B =
[[965 863 744 430 147 558 651 698 589 395 397 860 890 594]
 [280 817 617 384 642 510 683 525 717 664 422 628 590 799]
 [639 974 519 520 313 602 807 583 555 907 405 446 532 614]]
Read off the top entry of the column that holds the smallest entry.
A: 147
Read off the entry just left of 446.
A: 405
The 4th entry in reading order: 430
Read off the bottom-left entry.
A: 639
The entry just right of the smallest entry is 558
Read off the entry in the top-right corner.
A: 594
Read off the last entry in the row that holds the largest entry.
A: 614
Read off the entry just left of 744.
A: 863
The entry directly above 717 is 589
The bottom entry of the column that holds the smallest entry -> 313
Read off the entry directly above 405.
A: 422
Read off the entry directly above 614.
A: 799
Read off the third entry in reading order.
A: 744
Read off the 3rd entry from the end, reading row by row.
A: 446

36.69,98.68,145.50,248.27,9.36,71.15,54.02,-16.57,159.70,-48.87,289.15
-132.43,-109.22,-25.23,-303.44,141.65,138.07,287.80,-48.69,-12.26,68.86,-4.87
-139.85,-127.03,104.33,119.06,-14.88,161.29,87.52,11.02,-9.87,-55.79,80.11
154.79,147.72,77.41,218.52,20.20,31.96,32.44,-0.56,180.37,6.15,206.00
224.20,115.09,11.51,134.58,46.80,52.87,-54.56,121.08,85.38,81.02,-87.14
121.16,111.62,-33.54,-179.24,214.48,55.48,176.81,26.86,122.65,155.62,20.75
120.52,111.45,93.32,185.18,8.32,37.29,18.45,22.10,123.48,22.26,159.48
118.19,58.16,72.24,90.50,38.41,115.81,-69.76,179.32,15.52,65.84,-166.21
67.92,36.13,109.18,39.29,14.84,60.14,47.82,192.96,4.52,76.31,8.85
99.48,57.61,91.61,139.63,36.40,122.26,-90.36,171.23,21.13,35.87,-128.64
233.52,114.48,-2.37,197.43,-10.69,-9.73,34.72,54.30,127.15,41.89,86.17
66.40,37.30,-46.49,-252.94,225.15,72.22,211.06,17.24,88.68,148.44,-0.38
100.62,73.97,59.19,-52.44,203.81,25.98,50.20,21.18,96.19,211.29,19.81
134.59,90.79,-10.84,-164.66,227.92,35.15,159.41,12.07,146.57,175.33,61.31
Indices start at 1.
Read off the entry at row 1, column 3.
Answer: 145.50
Read off the bottom-right entry.
Answer: 61.31
Read off the entry directly below 86.17.
Answer: -0.38
Read off the entry just left of 87.52.
Answer: 161.29
Read off the entry just right of 218.52.
Answer: 20.20
The entry in row 2 and column 1 is -132.43
The entry directly below the largest entry is -4.87
The entry in the top-right corner is 289.15
Read off the entry just left of the largest entry.
Answer: -48.87
The entry directly below the smallest entry is 119.06
The bottom entry of the column that holds the smallest entry: -164.66
The entry at row 1, column 2 is 98.68
Read off the entry at row 3, column 2.
Answer: -127.03
Read off the entry directly above -128.64.
Answer: 8.85
Read off the entry just right of 57.61.
Answer: 91.61
The entry just left of -0.56 -> 32.44
The entry at row 3, column 1 is -139.85
The entry just left of 218.52 -> 77.41
Read off the entry just left of 179.32.
Answer: -69.76
Read off the bottom-left entry.
Answer: 134.59
Read off the entry just left of 161.29.
Answer: -14.88
The entry just left of 192.96 -> 47.82
The entry just right of the smallest entry: 141.65
Read off the entry directly above -12.26.
Answer: 159.70
The entry directly above 180.37: -9.87
Read off the top-left entry.
Answer: 36.69
Read off the entry directly above 139.63.
Answer: 39.29
The entry directly above 90.79 is 73.97
The entry just right of 87.52: 11.02
Read off the smallest entry.
Answer: -303.44

Questions about the row below.
1) Report the fifth entry from the end.
2) Report the entry just left of 7.
3) Report the first entry from the right.
4) Report the third-last entry.
[2, 2, 7, 5, 5, 3, 4, 5, 1, 8]
1) 3
2) 2
3) 8
4) 5

 37.6  -49.7  -35.7    7.6   27.4   40.9    6.6  -35.6  -40.1  -35.3  -45.3    5.1  -37.4   43.8  -38.2
What is the first entry?
A: 37.6
What is the 2nd entry from the right?
A: 43.8
What is the entry just left of 43.8?
A: -37.4
The 3rd entry from the left is -35.7
The entry just right of the largest entry -> -38.2
What is the entry just left of 6.6?
A: 40.9
The smallest entry: -49.7
What is the entry just left of -35.6?
A: 6.6

Questions about the grid below.
1) Find the maximum.
2) Find the entry just right of 3.1.
3) Find the entry just left of 29.9.
4) Find the entry just right of -8.2.
5) Find the entry just right of -22.1.
[[-11.6  -0.1  14.2 -10.6  19.2   7.4   7.2  22.1   5.2  13.0  30.7   3.1
  -34.7   1.3]
 [ 36.4  16.0 -41.0  -5.9 -44.5 -31.8 -36.2  35.6   4.1 -10.9  13.5 -30.3
  -22.9  13.1]
 [  1.6 -31.8   1.3  20.3 -14.6   8.0  -9.8  -2.1  -1.7  -0.9  -8.2 -20.0
    4.2  10.6]
 [-20.4 -14.1 -18.9 -15.3  -4.4 -25.8   3.2  17.8 -26.3  47.7   8.2  -3.7
   47.1  11.8]
 [ -5.4  -1.7  -5.2   7.7  10.8  38.5  24.3   7.8  16.0  -7.6  10.6  -2.4
  -12.0  15.2]
 [ -6.6  21.0 -28.5   7.6  19.7  -1.8   8.9 -31.4   6.5 -22.1 -16.1  43.8
   -5.4  15.1]
 [ 15.9   3.9  52.7 -14.2 -16.9 -15.0 -36.9   5.4  10.3  16.4   5.2 -38.5
  -12.5 -13.1]
 [ -8.0  39.1  -7.6  -7.8 -44.5  -5.1  57.1 -11.7  26.7  29.9 -20.8   9.5
   23.8 -16.5]
 [ -6.4   5.1 -30.7  -3.1  -8.9 -17.6  17.9 -31.9  -4.7  -2.1 -16.3  23.0
   15.1   0.3]
 [ 25.1   4.0 -26.1  42.5 -32.2  -4.4 -18.1   5.8   5.1 -17.6 -20.0 -11.4
   13.1  -7.2]
 [ -1.5   8.9   3.3   6.7 -16.0  -9.4  17.9   6.8  19.1   8.0 -10.0 -15.3
    2.5 -18.9]
 [ -3.3  28.0  11.8  12.4  18.6  37.6  11.2  -3.7  34.5  -3.5  -2.3  -8.7
    4.1  15.6]]
1) 57.1
2) -34.7
3) 26.7
4) -20.0
5) -16.1

118,124,91,173,47,144,101,111,160
104,79,78,184,99,100,146,124,85
157,187,193,182,100,111,138,137,123
138,99,137,167,127,90,121,37,129
Read off the entry in the bottom-left corner.
Answer: 138
The first entry in reading order -> 118
Read off the entry just left of the largest entry.
Answer: 187
The entry in the bottom-right corner -> 129
The smallest entry in the first row is 47
Read off the bottom entry of the column that holds the largest entry.
Answer: 137
Read off the top entry of the column that holds the smallest entry.
Answer: 111
Read off the entry just left of the smallest entry.
Answer: 121
The 3rd entry on the main diagonal is 193
The entry just right of the largest entry is 182
The 3rd entry on the diagonal from the top-right corner: 138
